Below is a small trained network, with its code and all its weights. Each question gives an input and a target symbol and asks what happens when units are switched off, that is, made to give their printed mean instead of their output.

import numpy as np


def w(rows, s, z=0):
    codes = np.array(rows[::2]) - 128.0
    scale = np.full(codes.shape[1], s)
    scale[-1] = z or s
    return codes * scale


def norm(h):
    return h / np.sqrt((h * h).mean(-1, keepdims=True) + 1e-5)


def f(y):
    return np.maximum(y, 0)


def softmax(a):
    e = np.exp(a - a.max(-1, keepdims=True))
    return e / e.sum(-1, keepdims=True)


def log_softmax(a):
    a = a - a.max(-1, keepdims=True)
    return a - np.log(np.exp(a).sum(-1, keepdims=True))


def net(x, mask):
    ids = ['ΔΠαβζηλμτω'.index(c) for c in x.split()]
    T = len(ids)
    res = E[ids] + P[:T]
    r = norm(res)
    for j in range(2):
        rows = slice(3 * j, 3 * j + 3)
        q, k, v = (r @ M[0][rows].T for M in (Q, K, V))
        z = softmax(np.where(np.tri(T) > 0, q @ k.T / 3**0.5, -1e9)) @ v
        o = O[0][rows]
        res = res + np.where(mask[j], z, o[:, -1]) @ o[:, :-1]
    y = f(norm(res) @ A[0][:, :-1].T + A[0][:, -1])
    res = res + np.where(mask[2:18], y, B[0][:, -1]) @ B[0][:, :-1]
    return log_softmax(norm(res)[-1] @ U[:, :-1].T + U[:, -1])


Q, K, V, O, A, B = {}, {}, {}, {}, {}, {}
E = w([
[194,184,175,189],'Δ',
[87,74,123,97],'Π',
[57,72,99,107],'α',
[171,146,135,206],'β',
[150,113,149,176],'ζ',
[106,119,116,182],'η',
[88,2,99,125],'λ',
[179,187,73,116],'μ',
[227,127,198,111],'τ',
[226,137,112,72],'ω',
],0.0055)
P = w([
[162,139,160,171],'0',
[26,102,138,165],'1',
[151,141,165,154],'2',
[255,47,108,160],'3',
[36,104,132,141],'4',
[145,142,171,133],'5',
[253,39,111,170],'6',
[45,109,129,125],'7',
[140,138,182,125],'8',
[241,22,106,179],'9',
[40,109,131,137],'10',
],0.004)
Q[0] = w([
[185,132,43,158],'head 0',
[87,118,148,193],'head 0',
[212,9,75,122],'head 0',
[73,170,133,189],'head 1',
[24,138,221,135],'head 1',
[143,133,169,115],'head 1',
],0.012)
K[0] = w([
[255,149,153,89],'head 0',
[165,67,183,222],'head 0',
[230,27,221,50],'head 0',
[108,171,156,237],'head 1',
[107,24,147,247],'head 1',
[172,72,158,122],'head 1',
],0.0083)
V[0] = w([
[69,197,234,72],'head 0',
[131,131,142,126],'head 0',
[79,109,198,87],'head 0',
[114,120,178,28],'head 1',
[75,255,122,56],'head 1',
[140,112,115,155],'head 1',
],0.0036)
O[0] = w([
[188,99,188,24,76],'head 0',
[121,131,122,132,137],'head 0',
[134,112,199,74,102],'head 0',
[115,115,103,11,70],'head 1',
[149,179,1,96,1],'head 1',
[131,111,159,160,155],'head 1',
],0.0029,0.0021)
A[0] = w([
[150,81,140,116,167],'neuron 0',
[41,235,178,127,4],'neuron 1',
[166,60,143,131,50],'neuron 2',
[238,96,87,75,20],'neuron 3',
[6,201,111,124,52],'neuron 4',
[145,161,85,186,139],'neuron 5',
[1,124,151,104,97],'neuron 6',
[99,173,43,49,55],'neuron 7',
[71,118,195,114,174],'neuron 8',
[71,99,22,142,66],'neuron 9',
[59,95,113,86,40],'neuron 10',
[142,54,144,70,110],'neuron 11',
[101,210,163,109,140],'neuron 12',
[159,85,146,87,54],'neuron 13',
[47,91,93,174,100],'neuron 14',
[27,179,54,109,15],'neuron 15',
],0.0063,0.0026)
B[0] = w([
[92,120,161,158,232],'neuron 0',
[81,219,195,52,149],'neuron 1',
[127,179,166,151,201],'neuron 2',
[12,60,123,79,229],'neuron 3',
[220,188,126,217,157],'neuron 4',
[102,140,76,63,234],'neuron 5',
[171,210,171,25,205],'neuron 6',
[192,187,24,132,156],'neuron 7',
[90,109,69,167,253],'neuron 8',
[10,122,90,131,167],'neuron 9',
[39,53,125,142,157],'neuron 10',
[204,168,98,120,204],'neuron 11',
[173,124,130,89,167],'neuron 12',
[70,140,141,133,162],'neuron 13',
[206,81,135,112,220],'neuron 14',
[119,106,235,234,145],'neuron 15',
],0.014,0.0024)
U = w([
[208,170,128,130,254],'Δ',
[37,247,151,102,79],'Π',
[167,108,156,27,130],'α',
[124,207,36,215,13],'β',
[96,153,151,231,118],'ζ',
[179,69,48,184,105],'η',
[218,21,162,140,74],'λ',
[91,147,11,91,207],'μ',
[87,97,250,121,92],'τ',
[60,74,130,69,220],'ω',
],0.013,0.0035)

Each question gives the input, a string of symbols that net reads in full, and the target symbol t.
The units are the heads (3 rows each of Q, K, V and O) and the neurons (one row each of A and B). Each row of codes is followed by its name. A weight is (code - 128) times the scale printed after its matrix; where a second scale follows, it is the last column's (O, A, B and U).
mask holds one flag per unit, heads first, then neurons. A switched-off unit (its flag False) gives its mean, the last column of its rows in O or B, instead of its output. The means were averaged over made-up inputs and are rounded, as every weight is.
A unit's drop is (log p(t) with every unit on - log p(t) with that unit switched off) / (log p(t) with every unit on - log p(t) with every unit switched off).
The circuit of an input: a set's keep is (log p(t) with only the set's units on - log p(t) with every unit switched off) / (log p(t) with every unit on - log p(t) with every unit switched off). Starting from the 12 units with the biggest drops (on a tie, the unit counted first), units are removed one at a time, each time the one whose removal leaves the highest keep (on an exact tie, the one counted first), for as long as the keep stays at least 0.8.
circuit, biggest first: the units of the circuit, biggest drop first
most important unit: the unit with the biggest drop
k most important neurons: the k neurons with the biggest drops, biggest first
which heads matter: for each layer, one digit per head in row order, 1 if its drop is at least 0.15 and else 0, layers parted by /
input μ β μ Δ Δ Δ, target Δ: circuit, biggest first -> (neuron 3; neuron 12)
input β η Δ α, target η: which heads matter -> 10
input Δ λ ζ η μ ζ ζ ω η Δ, target ω: most important unit -> head 1
input α ω β ζ, target ω: circuit, biggest first -> (neuron 3; head 1)
input η β ω Δ Δ ζ, target ζ: circuit, biggest first -> (neuron 3; neuron 6)
input ζ Π Δ, target Δ: 3 most important neurons -> (neuron 3; neuron 12; neuron 0)
input μ Δ β ζ τ ζ Δ, target τ: circuit, biggest first -> (neuron 8; neuron 11; neuron 14)
input η λ μ ζ, target μ: which heads matter -> 11
input ζ Δ ζ η τ μ Π, target τ: 3 most important neurons -> (neuron 2; neuron 0; neuron 5)
input λ ζ λ ω Δ ζ Δ λ β, target β: 2 most important neurons -> (neuron 3; neuron 14)
input μ Π α, target α: 3 most important neurons -> (neuron 6; neuron 14; neuron 11)
input ω ζ λ ω α Δ μ ζ β, target β: circuit, biggest first -> (neuron 3; neuron 6; neuron 5)
input τ Δ τ τ, target τ: circuit, biggest first -> (neuron 3; neuron 2; neuron 5)
input Δ η λ Π Π μ Δ, target μ: 3 most important neurons -> (neuron 5; neuron 14; neuron 4)
input ζ λ Π η, target λ: circuit, biggest first -> (neuron 8)
input τ α μ ω λ α λ ω η ζ, target ω: circuit, biggest first -> (head 1; neuron 3)
input η Π λ β η β τ ζ α, target α: 3 most important neurons -> (neuron 6; neuron 14; neuron 10)
input λ ζ μ Δ, target μ: circuit, biggest first -> (neuron 5; head 1; neuron 3)
input Π ζ ζ Δ, target ζ: circuit, biggest first -> (neuron 14; neuron 11)
input Δ τ ω ω α Δ ω β, target η: circuit, biggest first -> (neuron 14)
input ζ λ Δ α, target λ: which heads matter -> 01
input β η τ η, target τ: 2 most important neurons -> (neuron 8; neuron 2)
